Below are the code and all the weights of a small trained network. Each question names an input and a class and asks about switching units off, where a switched-off unit gives its printed mean instead of its output.

import numpy as np


def w(rows, s, z=0):
    codes = np.array(rows[::2]) - 128.0
    scale = np.full(codes.shape[1], s)
    scale[-1] = z or s
    return codes * scale


def norm(h):
    return h / np.sqrt((h * h).mean(-1, keepdims=True) + 1e-5)


def f(y):
    return np.maximum(y, 0)


def log_softmax(a):
    a = a - a.max(-1, keepdims=True)
    return a - np.log(np.exp(a).sum(-1, keepdims=True))


def net(x, mask):
    res = np.array(x, float).reshape(1, 5) / 4 @ E
    u = 0
    for l in range(3):
        y = f(norm(res) @ A[l][:, :-1].T + A[l][:, -1])
        res = res + np.where(mask[u : u + 3], y, B[l][:, -1]) @ B[l][:, :-1]
        u += 3
    return log_softmax(norm(res)[-1] @ U[:, :-1].T + U[:, -1])


A, B = {}, {}
E = w([
[196,3,95,192,109,94,84,129,140,134],'x0',
[81,101,172,137,85,192,168,146,133,176],'x1',
[83,106,125,80,148,95,136,48,113,55],'x2',
[69,113,156,117,67,44,191,180,187,149],'x3',
[73,105,181,85,120,48,136,143,54,211],'x4',
],0.0062)
A[0] = w([
[66,165,121,59,185,55,128,108,78,102,120],'L0N1',
[255,94,94,165,175,103,57,198,115,127,167],'L0N2',
[101,80,138,116,124,77,77,76,60,124,2],'L0N3',
],0.0073,0.004)
B[0] = w([
[155,148,70,180,102,194,188,29,213,164,227],'L0N1',
[199,187,62,141,2,173,128,68,84,140,254],'L0N2',
[239,64,138,51,183,168,141,212,114,183,170],'L0N3',
],0.008,0.0068)
A[1] = w([
[68,125,190,173,122,197,152,146,140,80,4],'L1N1',
[254,178,122,125,170,202,159,225,150,121,83],'L1N2',
[153,220,96,218,120,173,25,44,77,97,104],'L1N3',
],0.0056,0.0015)
B[1] = w([
[124,135,91,118,134,182,104,180,92,224,149],'L1N1',
[75,113,173,101,164,172,161,91,30,168,201],'L1N2',
[28,110,85,132,60,150,169,127,255,87,255],'L1N3',
],0.0081,0.0069)
A[2] = w([
[92,254,140,118,132,203,112,124,69,136,101],'L2N1',
[113,178,128,115,141,163,124,181,132,123,1],'L2N2',
[71,141,158,135,111,105,180,139,123,156,127],'L2N3',
],0.01,0.00047)
B[2] = w([
[254,149,78,153,31,181,249,10,198,213,255],'L2N1',
[200,145,177,144,102,137,153,87,101,118,165],'L2N2',
[88,112,107,220,86,212,96,238,162,84,203],'L2N3',
],0.0087,0.0077)
U = w([
[180,91,130,109,122,104,53,167,9,117,44],'0',
[159,152,95,154,82,173,180,88,151,152,221],'1',
[79,185,118,110,162,71,110,96,157,32,71],'2',
[87,190,194,137,181,83,110,120,67,93,11],'3',
[147,86,157,66,207,127,141,125,65,161,78],'4',
[128,207,166,134,205,100,82,133,88,109,25],'5',
[14,117,151,166,114,147,107,217,139,111,141],'6',
[121,169,173,119,195,96,72,150,104,94,1],'7',
],0.014,0.004)

Each question gives the input, the list of numbers given to net, and the class t.
The units are the neurons (one row each of A and B). Each row of codes is followed by its name. A weight is (code - 128) times the scale printed after its matrix; where a second scale follows, it is the last column's (A, B and U).
mask holds one flag per neuron, layer by layer. A switched-off neuron (its flag False) gives its mean, the last column of its row in B, instead of its output. The means were averaged over made-up inputs and are rounded, as every weight is.
A unit's drop is (log p(t) with every unit on - log p(t) with that unit switched off) / (log p(t) with every unit on - log p(t) with every unit switched off).
The circuit of an input: a set's keep is (log p(t) with only the set's units on - log p(t) with every unit switched off) / (log p(t) with every unit on - log p(t) with every unit switched off). Starting from all 9 units, units are removed one at a time, each time the one whose removal leaves the highest keep (on an exact tie, the one counted first), for as long as the keep stays at least 0.8.
circuit, biggest first: the units of the circuit, biggest drop first
top k neurons: the k neurons with the biggest drops, biggest first
top k neurons in layer l: the k neurons of layer l with the biggest drops, biggest first
drop of u: that unit's drop, to one decimal
input [5,-8,2,6,8], class 4: circuit, biggest first -> [L0N3; L2N1]
input [-4,-2,2,6,6], class 6: top neuron -> [L0N2]
input [8,-1,2,7,7], class 0: circuit, biggest first -> [L1N3; L2N1]
input [0,7,-4,0,6], class 6: circuit, biggest first -> [L0N2; L2N1]
input [-5,-8,6,8,-5], class 2: top 2 neurons -> [L2N1; L0N2]
input [5,8,1,7,-2], class 6: circuit, biggest first -> [L2N1; L0N2]
input [1,0,-7,7,-1], class 6: circuit, biggest first -> [L2N1; L0N1]
input [3,-2,4,7,1], class 6: circuit, biggest first -> [L2N1; L0N2]
input [2,6,4,0,-1], class 6: top 4 neurons -> [L2N1; L1N2; L0N1; L0N2]
input [-2,0,1,6,8], class 6: top 3 neurons -> [L2N1; L2N3; L0N2]
input [4,-2,-1,0,4], class 0: top 3 neurons -> [L0N3; L2N1; L0N1]
input [3,7,7,2,-4], class 6: top 2 neurons in layer 2 -> [L2N1; L2N2]
input [1,4,5,-1,0], class 4: top 2 neurons in layer 0 -> [L0N2; L0N3]
input [0,5,3,2,4], class 6: top neuron in layer 0 -> [L0N2]
input [2,3,-4,3,8], class 6: drop of L2N1 -> 0.1
input [3,2,-5,5,5], class 6: drop of L2N1 -> 0.2
input [7,3,-3,8,6], class 6: drop of L2N1 -> 0.2
